Below are the code and all the weights of a small trained network. Each question names an input and a target symbol and asks about switching units off, where a switched-off unit gives its printed mean instead of its output.

import numpy as np


def w(rows, s, z=0):
    codes = np.array(rows[::2]) - 128.0
    scale = np.full(codes.shape[1], s)
    scale[-1] = z or s
    return codes * scale


def f(y):
    return y / 2 * (1 + np.tanh(0.7978845608 * (y + 0.044715 * y**3)))


def softmax(a):
    e = np.exp(a - a.max(-1, keepdims=True))
    return e / e.sum(-1, keepdims=True)


def log_softmax(a):
    a = a - a.max(-1, keepdims=True)
    return a - np.log(np.exp(a).sum(-1, keepdims=True))


def net(x, mask):
    ids = ['ΓΠΨβδεθλμ'.index(c) for c in x.split()]
    T = len(ids)
    res = E[ids] + P[:T]
    u = 0
    for l in range(2):
        q, k, v = (res @ M[l].T for M in (Q, K, V))
        z = softmax(np.where(np.tri(T) > 0, q @ k.T / 2**0.5, -1e9)) @ v
        res = res + np.where(mask[u], z, O[l][:, -1]) @ O[l][:, :-1]
        u += 1
        y = f(res @ A[l][:, :-1].T + A[l][:, -1])
        res = res + np.where(mask[u : u + 8], y, B[l][:, -1]) @ B[l][:, :-1]
        u += 8
    return log_softmax(res[-1] @ U[:, :-1].T + U[:, -1])


Q, K, V, O, A, B = {}, {}, {}, {}, {}, {}
E = w([
[198,122,206,232],'Γ',
[119,94,108,169],'Π',
[185,197,101,141],'Ψ',
[119,162,165,84],'β',
[134,147,104,178],'δ',
[194,120,72,121],'ε',
[159,46,67,123],'θ',
[136,229,111,8],'λ',
[64,192,112,136],'μ',
],0.015)
P = w([
[88,125,199,143],'0',
[126,188,90,254],'1',
[116,116,239,118],'2',
[174,134,115,193],'3',
[82,132,178,108],'4',
[251,78,116,184],'5',
[83,135,180,108],'6',
[185,121,113,119],'7',
[101,111,179,130],'8',
[177,104,22,95],'9',
[90,124,176,115],'10',
],0.0076)
Q[0] = w([
[37,140,71,142],'L0H0',
[2,56,150,169],'L0H0',
],0.0073)
K[0] = w([
[56,131,106,135],'L0H0',
[2,146,203,115],'L0H0',
],0.0098)
V[0] = w([
[112,132,122,72],'L0H0',
[85,166,255,51],'L0H0',
],0.007)
O[0] = w([
[44,213,161,3,95],'L0H0',
[113,97,191,173,2],'L0H0',
],0.0033,0.0051)
A[0] = w([
[183,1,133,63,187],'L0N0',
[34,42,153,88,174],'L0N1',
[185,177,221,64,197],'L0N2',
[209,193,14,144,254],'L0N3',
[57,146,96,180,232],'L0N4',
[209,133,66,199,132],'L0N5',
[92,188,110,91,201],'L0N6',
[24,71,249,178,184],'L0N7',
],0.0071,0.0037)
B[0] = w([
[12,158,40,38,201],'L0N0',
[35,73,67,152,140],'L0N1',
[200,152,115,72,146],'L0N2',
[245,57,148,96,255],'L0N3',
[135,210,174,241,152],'L0N4',
[165,16,99,182,198],'L0N5',
[176,164,149,52,143],'L0N6',
[2,151,205,156,137],'L0N7',
],0.0064,0.008)
Q[1] = w([
[1,120,125,171],'L1H0',
[129,162,143,173],'L1H0',
],0.0073)
K[1] = w([
[16,76,2,54],'L1H0',
[172,185,36,242],'L1H0',
],0.0062)
V[1] = w([
[142,186,223,120],'L1H0',
[71,4,99,111],'L1H0',
],0.0038)
O[1] = w([
[186,165,64,114,6],'L1H0',
[1,121,163,111,148],'L1H0',
],0.0086,0.0016)
A[1] = w([
[178,155,211,133,171],'L1N0',
[115,57,140,29,240],'L1N1',
[86,161,198,203,8],'L1N2',
[84,195,235,156,254],'L1N3',
[59,77,80,97,135],'L1N4',
[151,95,184,122,239],'L1N5',
[94,254,138,93,143],'L1N6',
[97,210,171,28,216],'L1N7',
],0.01,0.0049)
B[1] = w([
[48,168,1,68,179],'L1N0',
[188,72,196,123,255],'L1N1',
[51,192,131,109,146],'L1N2',
[120,100,69,206,174],'L1N3',
[86,116,168,110,218],'L1N4',
[156,120,74,137,185],'L1N5',
[218,171,238,154,149],'L1N6',
[172,122,178,234,166],'L1N7',
],0.0087,0.0098)
U = w([
[206,119,146,200,187],'Γ',
[191,83,148,96,198],'Π',
[110,207,76,4,172],'Ψ',
[53,129,158,136,112],'β',
[110,178,205,165,3],'δ',
[72,145,114,129,93],'ε',
[170,168,254,82,1],'θ',
[96,145,118,125,140],'λ',
[50,73,193,56,40],'μ',
],0.0092,0.0049)

Each question gives the input, a string of symbols that net reads in full, and the target symbol t.
The units are the heads (2 rows each of Q, K, V and O) and the neurons (one row each of A and B). Each row of codes is followed by its name. A weight is (code - 128) times the scale printed after its matrix; where a second scale follows, it is the last column's (O, A, B and U).
mask holds one flag per unit, layer by layer, with each layer's heads first. A switched-off unit (its flag False) gives its mean, the last column of its rows in O or B, instead of its output. The means were averaged over made-up inputs and are rounded, as every weight is.
A unit's drop is (log p(t) with every unit on - log p(t) with that unit switched off) / (log p(t) with every unit on - log p(t) with every unit switched off).
The circuit of an input: a set's keep is (log p(t) with only the set's units on - log p(t) with every unit switched off) / (log p(t) with every unit on - log p(t) with every unit switched off). Starting from the 12 units with the biggest drops (on a tie, the unit counted first), units are removed one at a time, each time the one whose removal leaves the highest keep (on an exact tie, the one counted first), for as long as the keep stays at least 0.8.
circuit, biggest first: the units of the circuit, biggest drop first
k most important neurons: the k neurons with the biggest drops, biggest first
top k neurons in layer l: the k neurons of layer l with the biggest drops, biggest first
drop of u: that unit's drop, to one decimal
input β Ψ Γ θ Ψ Π θ μ, target Γ: 2 most important neurons -> (L0N5; L1N6)
input Ψ δ Ψ ε ε β Ψ Ψ Ψ β μ, target δ: top 4 neurons in layer 0 -> (L0N3; L0N7; L0N4; L0N5)
input Ψ θ δ θ ε ε Ψ θ λ λ, target Π: circuit, biggest first -> (L0N3; L1N1)
input ε θ β Γ μ, target δ: most important neuron -> (L1N6)
input Ψ ε δ Ψ ε θ β λ λ, target θ: 2 most important neurons -> (L1N6; L0N5)
input Γ μ θ ε θ λ, target Γ: top 2 neurons in layer 0 -> (L0N5; L0N6)
input μ θ Π ε λ λ β Γ θ, target μ: top 2 neurons in layer 0 -> (L0N0; L0N3)
input ε ε β λ, target Γ: top 3 neurons in layer 1 -> (L1N7; L1N4; L1N6)
input θ ε Π, target β: top 2 neurons in layer 1 -> (L1N3; L1N2)
input θ θ θ ε θ λ β Ψ θ Γ Π, target β: top 2 neurons in layer 0 -> (L0N3; L0N7)
input λ Γ θ ε Ψ, target Ψ: drop of L0N0 -> 0.4
input Π θ Γ, target ε: drop of L0N7 -> 0.2
input δ Ψ μ, target Γ: drop of L1H0 -> 0.5
input δ ε θ λ λ θ ε Γ β λ, target Π: top neuron in layer 1 -> (L1N0)
input λ θ Π β δ Γ Ψ β ε ε β, target Γ: drop of L1N3 -> 0.3
